Here is a tiny trained network, its code and every weight. The questions are about switching its units off for an input and a class, where a switched-off unit gives its printed mean instead of its output.

import numpy as np


def w(rows, s, z=0):
    codes = np.array(rows[::2]) - 128.0
    scale = np.full(codes.shape[1], s)
    scale[-1] = z or s
    return codes * scale


def f(y):
    return np.maximum(y, 0)


def log_softmax(a):
    a = a - a.max(-1, keepdims=True)
    return a - np.log(np.exp(a).sum(-1, keepdims=True))


def net(x, mask):
    res = np.array(x, float).reshape(1, 8) / 4 @ E
    y = f(res @ A[0][:, :-1].T + A[0][:, -1])
    res = res + np.where(mask, y, B[0][:, -1]) @ B[0][:, :-1]
    return log_softmax(res[-1] @ U[:, :-1].T + U[:, -1])


A, B = {}, {}
E = w([
[47,75,125,85,175,244,17],'x0',
[129,126,126,131,129,129,131],'x1',
[130,129,130,129,127,129,129],'x2',
[128,125,126,130,129,129,131],'x3',
[174,38,60,122,183,21,55],'x4',
[126,131,128,126,127,128,128],'x5',
[180,55,132,2,27,149,149],'x6',
[132,131,122,128,128,130,127],'x7',
],0.0074)
A[0] = w([
[136,153,130,102,89,137,146,131],'n1',
[146,155,152,97,5,135,202,133],'n2',
[102,189,128,144,102,211,162,187],'n3',
[89,212,161,143,123,222,144,27],'n4',
[188,62,125,45,51,149,99,106],'n5',
[162,147,118,166,106,76,131,110],'n6',
[136,131,139,126,118,104,172,155],'n7',
[130,112,133,121,133,205,72,143],'n8',
[156,151,138,154,132,46,159,58],'n9',
[138,59,135,72,66,127,112,21],'n10',
[144,63,132,130,127,76,135,56],'n11',
[123,168,132,151,144,125,136,73],'n12',
[150,153,116,133,134,100,136,86],'n13',
[125,89,113,110,151,133,100,63],'n14',
[132,138,135,116,84,154,163,141],'n15',
[149,150,134,113,48,113,192,149],'n16',
[89,158,147,150,114,191,158,111],'n17',
[153,157,114,174,151,98,150,142],'n18',
[109,125,126,98,125,168,112,41],'n19',
[168,96,100,120,150,91,112,172],'n20',
[127,172,146,163,162,127,148,55],'n21',
[103,192,149,194,160,113,143,43],'n22',
[151,59,103,113,138,50,117,7],'n23',
[149,149,135,145,133,63,153,68],'n24',
[167,168,118,144,119,41,185,191],'n25',
[79,102,136,84,131,198,90,2],'n26',
[115,117,119,150,231,128,50,120],'n27',
[98,133,125,112,149,114,131,100],'n28',
[145,73,135,74,91,136,115,13],'n29',
[120,113,121,137,182,134,89,118],'n30',
[153,143,165,110,112,130,125,129],'n31',
[143,143,133,142,133,82,139,78],'n32',
[140,142,131,113,112,167,141,96],'n33',
],0.011,0.0068)
B[0] = w([
[166,89,116,138,115,127,117,173],'n1',
[215,21,90,129,96,153,49,255],'n2',
[130,236,170,116,114,119,160,252],'n3',
[28,120,108,131,201,105,181,218],'n4',
[116,252,182,134,134,122,170,230],'n5',
[83,150,135,134,158,117,159,183],'n6',
[162,120,111,124,105,134,100,180],'n7',
[81,166,131,139,171,101,160,208],'n8',
[58,139,100,116,175,114,151,189],'n9',
[24,147,132,126,174,94,173,175],'n10',
[146,183,169,115,108,134,130,156],'n11',
[160,154,132,128,107,127,123,152],'n12',
[113,117,126,140,144,128,142,150],'n13',
[122,84,91,137,134,123,125,150],'n14',
[158,90,113,127,97,128,95,187],'n15',
[201,60,101,140,99,144,68,225],'n16',
[65,173,157,123,156,92,160,204],'n17',
[79,152,156,122,143,120,154,194],'n18',
[171,169,142,121,101,137,123,150],'n19',
[80,131,116,146,165,133,146,195],'n20',
[154,162,146,128,96,143,112,162],'n21',
[168,212,148,110,95,153,138,189],'n22',
[166,231,166,136,75,162,135,170],'n23',
[76,121,120,123,169,121,151,174],'n24',
[103,230,183,117,107,139,163,255],'n25',
[183,223,178,142,71,140,140,182],'n26',
[145,2,71,122,130,129,105,220],'n27',
[142,110,119,135,122,128,134,133],'n28',
[48,126,101,139,178,118,167,161],'n29',
[137,57,107,117,124,122,104,174],'n30',
[141,104,117,135,124,144,124,155],'n31',
[101,125,121,126,163,120,134,157],'n32',
[156,120,115,134,107,141,122,156],'n33',
],0.019,0.0098)
U = w([
[176,254,216,119,55,185,156,144],'0',
[9,151,120,141,242,92,185,241],'1',
[200,17,57,137,107,172,50,3],'2',
],0.008,0.00036)

Each question gives the input, the list of numbers given to net, and the class t.
The units are the neurons (one row each of A and B). Each row of codes is followed by its name. A weight is (code - 128) times the scale printed after its matrix; where a second scale follows, it is the last column's (A, B and U).
mask holds one flag per neuron, in row order. A switched-off neuron (its flag False) gives its mean, the last column of its row in B, instead of its output. The means were averaged over made-up inputs and are rounded, as every weight is.
A unit's drop is (log p(t) with every unit on - log p(t) with that unit switched off) / (log p(t) with every unit on - log p(t) with every unit switched off).
The circuit of an input: a set's keep is (log p(t) with only the set's units on - log p(t) with every unit switched off) / (log p(t) with every unit on - log p(t) with every unit switched off). Starting from the 12 units with the biggest drops (on a tie, the unit counted first), units are removed one at a time, each time the one whose removal leaves the highest keep (on an exact tie, the one counted first), for as long as the keep stays at least 0.8.
circuit, biggest first: the units of the circuit, biggest drop first
most important unit: the unit with the biggest drop
top k neurons: the k neurons with the biggest drops, biggest first
drop when u is switched off: that unit's drop, to one decimal
input [5,4,-2,0,2,-4,-8,-3], class 2: most important unit	n27
input [3,-5,-2,3,-1,4,0,-5], class 1: top 2 neurons	(n2, n25)
input [-1,5,-7,3,-2,5,-8,3], class 0: top 3 neurons	(n22, n21, n10)
input [0,1,3,-8,-5,-3,2,8], class 2: top 2 neurons	(n25, n2)
input [1,-8,3,-2,1,-4,2,-6], class 1: top 3 neurons	(n2, n3, n25)
input [1,-6,4,5,-7,-8,-6,5], class 1: top 4 neurons	(n4, n17, n25, n26)
input [0,0,-4,3,-8,7,7,5], class 2: top 2 neurons	(n2, n16)
input [1,-2,-6,-8,-8,2,-5,-7], class 1: top 2 neurons	(n4, n17)
input [2,7,4,-7,-7,2,-2,6], class 1: top 3 neurons	(n4, n17, n25)
input [-7,1,2,-4,1,0,-3,5], class 1: top 2 neurons	(n9, n24)
input [8,-5,2,1,4,-1,0,8], class 2: top 3 neurons	(n27, n4, n25)
input [0,-1,-8,5,0,-5,-7,5], class 0: top 3 neurons	(n22, n4, n10)
input [-3,-1,-8,-5,-5,-8,8,6], class 2: drop when n2 is switched off	0.6
input [7,-8,-3,3,-5,-8,-3,8], class 1: drop when n4 is switched off	1.8
input [-4,-5,7,3,-4,-8,7,-6], class 2: drop when n12 is switched off	0.0
input [6,-2,7,8,1,-4,-7,1], class 2: circuit, biggest first	(n27)
input [6,1,0,7,1,6,-1,-7], class 2: drop when n4 is switched off	0.1
